Below is a small trained network, with its code and all its weights. Each question gives an input and a target symbol and asks what happens when units are switched off, that is, made to give their printed mean instead of their output.

import numpy as np


def w(rows, s, z=0):
    codes = np.array(rows[::2]) - 128.0
    scale = np.full(codes.shape[1], s)
    scale[-1] = z or s
    return codes * scale


def f(y):
    return y / 2 * (1 + np.tanh(0.7978845608 * (y + 0.044715 * y**3)))


def softmax(a):
    e = np.exp(a - a.max(-1, keepdims=True))
    return e / e.sum(-1, keepdims=True)


def log_softmax(a):
    a = a - a.max(-1, keepdims=True)
    return a - np.log(np.exp(a).sum(-1, keepdims=True))


def net(x, mask):
    ids = ['αγζηθξτφψ'.index(c) for c in x.split()]
    T = len(ids)
    res = E[ids] + P[:T]
    u = 0
    for l in range(3):
        q, k, v = (res @ M[l].T for M in (Q, K, V))
        z = softmax(np.where(np.tri(T) > 0, q @ k.T / 2**0.5, -1e9)) @ v
        res = res + np.where(mask[u], z, O[l][:, -1]) @ O[l][:, :-1]
        u += 1
        y = f(res @ A[l][:, :-1].T + A[l][:, -1])
        res = res + np.where(mask[u : u + 4], y, B[l][:, -1]) @ B[l][:, :-1]
        u += 4
    return log_softmax(res[-1] @ U[:, :-1].T + U[:, -1])


Q, K, V, O, A, B = {}, {}, {}, {}, {}, {}
E = w([
[143,60,188,147],'α',
[123,41,167,156],'γ',
[156,128,206,144],'ζ',
[97,169,94,213],'η',
[123,154,91,52],'θ',
[121,195,110,250],'ξ',
[205,128,161,150],'τ',
[158,221,102,252],'φ',
[97,64,67,249],'ψ',
],0.02)
P = w([
[8,94,156,103],'0',
[85,125,128,110],'1',
[86,133,125,122],'2',
[111,119,144,100],'3',
[122,122,137,113],'4',
[134,128,136,126],'5',
[146,125,138,130],'6',
[156,123,127,137],'7',
[157,127,128,142],'8',
[191,124,120,162],'9',
[143,147,118,151],'10',
[179,135,126,166],'11',
],0.015)
Q[0] = w([
[206,244,156,158],'0.h0',
[59,152,57,117],'0.h0',
],0.011)
K[0] = w([
[191,129,33,74],'0.h0',
[2,166,150,54],'0.h0',
],0.0078)
V[0] = w([
[201,24,2,136],'0.h0',
[154,184,10,132],'0.h0',
],0.0055)
O[0] = w([
[78,96,254,14,111],'0.h0',
[88,33,109,66,3],'0.h0',
],0.0085,0.0041)
A[0] = w([
[130,86,184,39,121],'0.n0',
[195,116,148,144,106],'0.n1',
[81,57,87,209,58],'0.n2',
[43,1,122,149,253],'0.n3',
],0.0094,0.0022)
B[0] = w([
[220,255,140,195,163],'0.n0',
[16,70,184,49,191],'0.n1',
[128,181,165,140,254],'0.n2',
[89,239,110,38,238],'0.n3',
],0.007,0.006)
Q[1] = w([
[15,107,216,200],'1.h0',
[72,244,70,254],'1.h0',
],0.0082)
K[1] = w([
[73,173,242,143],'1.h0',
[83,250,91,95],'1.h0',
],0.013)
V[1] = w([
[59,141,62,135],'1.h0',
[2,99,214,108],'1.h0',
],0.0074)
O[1] = w([
[248,201,112,120,172],'1.h0',
[77,254,199,142,252],'1.h0',
],0.0083,0.0036)
A[1] = w([
[124,119,156,213,79],'1.n0',
[82,139,12,175,125],'1.n1',
[69,149,44,59,21],'1.n2',
[145,96,2,63,2],'1.n3',
],0.0081,0.0032)
B[1] = w([
[55,138,197,103,254],'1.n0',
[241,46,219,136,232],'1.n1',
[55,134,35,95,128],'1.n2',
[139,254,178,117,159],'1.n3',
],0.0067,0.0042)
Q[2] = w([
[202,113,36,212],'2.h0',
[70,50,154,1],'2.h0',
],0.0085)
K[2] = w([
[126,176,90,255],'2.h0',
[225,43,155,133],'2.h0',
],0.01)
V[2] = w([
[177,93,41,112],'2.h0',
[163,145,81,251],'2.h0',
],0.013)
O[2] = w([
[255,174,156,241,5],'2.h0',
[112,28,200,151,116],'2.h0',
],0.0078,0.026)
A[2] = w([
[194,89,60,54,81],'2.n0',
[196,107,30,2,253],'2.n1',
[151,49,44,220,137],'2.n2',
[145,218,124,88,129],'2.n3',
],0.0084,0.0048)
B[2] = w([
[134,233,141,101,145],'2.n0',
[150,96,159,204,254],'2.n1',
[138,244,181,59,144],'2.n2',
[224,54,85,136,230],'2.n3',
],0.011,0.0074)
U = w([
[50,54,34,254,138],'α',
[96,169,153,123,127],'γ',
[203,68,165,26,61],'ζ',
[120,144,145,171,164],'η',
[153,123,94,174,254],'θ',
[166,45,173,117,120],'ξ',
[114,134,131,181,164],'τ',
[143,229,193,144,142],'φ',
[139,155,74,89,62],'ψ',
],0.0078,0.006)

Each question gives the input, a string of symbols that net reads in full, and the target symbol t.
The units are the heads (2 rows each of Q, K, V and O) and the neurons (one row each of A and B). Each row of codes is followed by its name. A weight is (code - 128) times the scale printed after its matrix; where a second scale follows, it is the last column's (O, A, B and U).
mask holds one flag per unit, layer by layer, with each layer's heads first. A switched-off unit (its flag False) gives its mean, the last column of its rows in O or B, instead of its output. The means were averaged over made-up inputs and are rounded, as every weight is.
A unit's drop is (log p(t) with every unit on - log p(t) with that unit switched off) / (log p(t) with every unit on - log p(t) with every unit switched off).
The circuit of an input: a set's keep is (log p(t) with only the set's units on - log p(t) with every unit switched off) / (log p(t) with every unit on - log p(t) with every unit switched off). Starting from the 12 units with the biggest drops (on a tie, the unit counted first), units are removed one at a time, each time the one whose removal leaves the highest keep (on an exact tie, the one counted first), for as long as the keep stays at least 0.8.
circuit, biggest first: the units of the circuit, biggest drop first
unit that matters most: the unit with the biggest drop
k most important neurons: the k neurons with the biggest drops, biggest first
k most important neurons of layer l: the k neurons of layer l with the biggest drops, biggest first
input φ α α ψ, target φ: circuit, biggest first	(2.h0; 1.h0; 0.h0; 2.n2)
input α τ θ θ θ, target θ: circuit, biggest first	(2.n1; 2.n3; 2.h0)
input γ ξ ξ α τ α ξ ψ, target γ: 3 most important neurons	(0.n3; 0.n2; 1.n0)
input ξ α α ψ ξ α ψ ψ ξ α ψ, target ξ: unit that matters most	2.h0
input ξ ψ θ ψ ξ, target ξ: 3 most important neurons	(0.n2; 0.n3; 0.n1)
input θ ψ φ ψ, target θ: 2 most important neurons	(0.n3; 2.n3)
input θ τ γ α τ ξ, target θ: circuit, biggest first	(2.n3; 2.h0; 1.n2)
input θ θ ξ, target θ: circuit, biggest first	(2.h0; 2.n3; 1.n2)
input ξ ψ τ ψ α α γ φ, target ξ: circuit, biggest first	(2.h0; 0.h0)
input α ψ ψ α ζ τ α ξ α φ, target α: 3 most important neurons	(1.n1; 2.n1; 2.n2)
input ψ η γ, target ζ: circuit, biggest first	(2.n3; 0.n3; 1.h0; 2.h0)
input φ α θ τ α α ψ, target φ: 2 most important neurons	(2.n2; 1.n3)
input ζ η ψ ζ τ ζ ψ, target ζ: circuit, biggest first	(1.n1; 1.h0; 0.h0; 2.n2)
input α α θ ψ θ θ α, target φ: unit that matters most	2.h0
input ψ α θ, target θ: 2 most important neurons of layer 2	(2.n1; 2.n3)
input ψ τ γ θ α α η α α α ξ ψ, target ψ: circuit, biggest first	(0.n3; 2.h0; 0.h0)
input ξ α ζ θ α ξ, target ξ: 2 most important neurons	(0.n2; 0.n1)
input ξ α α α η, target ξ: circuit, biggest first	(2.h0; 0.h0; 1.h0)
input γ α ψ, target γ: 3 most important neurons	(0.n3; 1.n0; 2.n1)
input α φ τ, target ξ: circuit, biggest first	(0.h0; 2.h0; 0.n3)
input φ ζ γ η, target φ: most important neuron	(2.n2)
input θ ξ φ ψ ψ η, target θ: 4 most important neurons	(1.n2; 1.n1; 0.n0; 0.n3)
input θ φ ψ α φ ζ τ ξ ψ φ, target θ: circuit, biggest first	(1.n1; 1.n2; 2.h0; 2.n3)
input τ γ ξ θ ζ α ζ φ α α τ α, target γ: circuit, biggest first	(1.h0; 0.n1; 2.n3)
